Below is a small trained network, with its code and all its weights. Each question gives an input and a class and asks what happens when units are switched off, that is, made to give their printed mean instead of their output.

import numpy as np


def w(rows, s, z=0):
    codes = np.array(rows[::2]) - 128.0
    scale = np.full(codes.shape[1], s)
    scale[-1] = z or s
    return codes * scale


def f(y):
    return y / 2 * (1 + np.tanh(0.7978845608 * (y + 0.044715 * y**3)))


def log_softmax(a):
    a = a - a.max(-1, keepdims=True)
    return a - np.log(np.exp(a).sum(-1, keepdims=True))


def net(x, mask):
    res = np.array(x, float).reshape(1, 4) / 4 @ E
    y = f(res @ A[0][:, :-1].T + A[0][:, -1])
    res = res + np.where(mask, y, B[0][:, -1]) @ B[0][:, :-1]
    return log_softmax(res[-1] @ U[:, :-1].T + U[:, -1])


A, B = {}, {}
E = w([
[146,177,204,174,181,157,81],'x0',
[95,206,113,147,94,150,178],'x1',
[8,129,133,85,119,109,57],'x2',
[104,78,193,183,81,143,140],'x3',
],0.012)
A[0] = w([
[181,9,131,101,174,118,74,120],'neuron 1',
[193,190,228,171,221,194,114,55],'neuron 2',
[97,45,146,168,52,128,197,241],'neuron 3',
[94,214,100,141,87,172,152,103],'neuron 4',
[132,196,207,145,186,93,49,154],'neuron 5',
[188,106,163,171,118,168,181,132],'neuron 6',
[189,92,118,169,132,195,185,159],'neuron 7',
[146,61,41,117,104,44,220,57],'neuron 8',
[200,3,134,121,237,55,118,99],'neuron 9',
[105,88,69,85,49,87,141,191],'neuron 10',
[250,133,110,151,138,154,188,3],'neuron 11',
[184,198,1,44,234,156,117,28],'neuron 12',
[101,195,132,134,107,179,226,135],'neuron 13',
[236,148,106,125,141,134,168,38],'neuron 14',
[120,205,79,172,85,185,211,80],'neuron 15',
],0.0081,0.0036)
B[0] = w([
[149,186,174,77,51,169,128,217],'neuron 1',
[156,190,48,163,78,111,144,213],'neuron 2',
[138,124,114,167,117,161,115,255],'neuron 3',
[143,152,163,74,100,153,121,182],'neuron 4',
[104,145,64,146,77,117,113,212],'neuron 5',
[56,119,121,141,134,154,118,193],'neuron 6',
[75,123,128,115,199,166,97,200],'neuron 7',
[149,185,65,174,79,77,101,220],'neuron 8',
[154,157,130,85,65,160,108,222],'neuron 9',
[120,178,83,161,165,136,109,230],'neuron 10',
[54,130,130,89,163,100,73,198],'neuron 11',
[114,1,113,193,102,224,198,217],'neuron 12',
[175,146,150,75,100,170,123,194],'neuron 13',
[53,122,121,87,188,78,103,180],'neuron 14',
[154,136,146,82,65,142,119,198],'neuron 15',
],0.01,0.0088)
U = w([
[10,139,115,88,148,107,90,170],'0',
[159,187,58,187,104,79,121,24],'1',
[187,155,160,46,94,158,123,116],'2',
[111,80,135,201,108,181,154,253],'3',
[172,133,134,169,156,123,122,252],'4',
[158,99,163,146,171,60,172,42],'5',
[158,103,170,120,159,66,165,49],'6',
[147,106,148,152,186,43,151,47],'7',
],0.013,0.0052)

Each question gives the input, the list of numbers given to net, and the class t.
The units are the neurons (one row each of A and B). Each row of codes is followed by its name. A weight is (code - 128) times the scale printed after its matrix; where a second scale follows, it is the last column's (A, B and U).
mask holds one flag per neuron, in row order. A switched-off neuron (its flag False) gives its mean, the last column of its row in B, instead of its output. The means were averaged over made-up inputs and are rounded, as every weight is.
A unit's drop is (log p(t) with every unit on - log p(t) with that unit switched off) / (log p(t) with every unit on - log p(t) with every unit switched off).
The circuit of an input: a set's keep is (log p(t) with only the set's units on - log p(t) with every unit switched off) / (log p(t) with every unit on - log p(t) with every unit switched off). Starting from the 12 units with the biggest drops (on a tie, the unit counted first), units are removed one at a time, each time the one whose removal leaves the highest keep (on an exact tie, the one counted first), for as long as the keep stays at least 0.8.
circuit, biggest first: the units of the circuit, biggest drop first
most important unit: the unit with the biggest drop
top k neurons: the k neurons with the biggest drops, biggest first
drop when u is switched off: that unit's drop, to one decimal
input [8,1,-2,7], class 1: circuit, biggest first => (neuron 2)
input [-4,-7,3,7], class 2: top 3 neurons => (neuron 1; neuron 12; neuron 9)
input [-8,-2,-1,8], class 1: top 3 neurons => (neuron 8; neuron 12; neuron 10)
input [-3,4,-1,-3], class 2: circuit, biggest first => (neuron 15; neuron 13)
input [8,-1,7,-6], class 1: circuit, biggest first => (neuron 2; neuron 5)
input [-8,-6,4,8], class 1: circuit, biggest first => (neuron 8; neuron 10)
input [2,6,5,-6], class 2: circuit, biggest first => (neuron 4; neuron 14)
input [2,8,-4,-8], class 2: top 3 neurons => (neuron 15; neuron 13; neuron 4)
input [-7,8,-6,0], class 2: top 2 neurons => (neuron 13; neuron 15)
input [0,-8,7,-8], class 2: circuit, biggest first => (neuron 1; neuron 9)
input [7,-7,-3,-3], class 1: top 3 neurons => (neuron 2; neuron 5; neuron 13)
input [8,-4,-3,7], class 1: top 3 neurons => (neuron 2; neuron 12; neuron 5)
input [-5,-4,-6,3], class 0: top 2 neurons => (neuron 11; neuron 7)
input [-8,-1,3,-6], class 1: most important unit => neuron 8
input [7,6,3,-5], class 1: top 4 neurons => (neuron 2; neuron 5; neuron 1; neuron 9)
input [-4,3,2,-5], class 3: top 2 neurons => (neuron 12; neuron 2)
input [-2,-4,-6,4], class 0: drop when neuron 4 is switched off => 0.0
input [8,3,5,1], class 1: drop when neuron 2 is switched off => 0.3
input [-3,3,0,-7], class 3: drop when neuron 12 is switched off => 1.0
input [4,5,3,-8], class 3: most important unit => neuron 12
input [-4,-6,0,-3], class 2: top 4 neurons => (neuron 1; neuron 9; neuron 2; neuron 5)
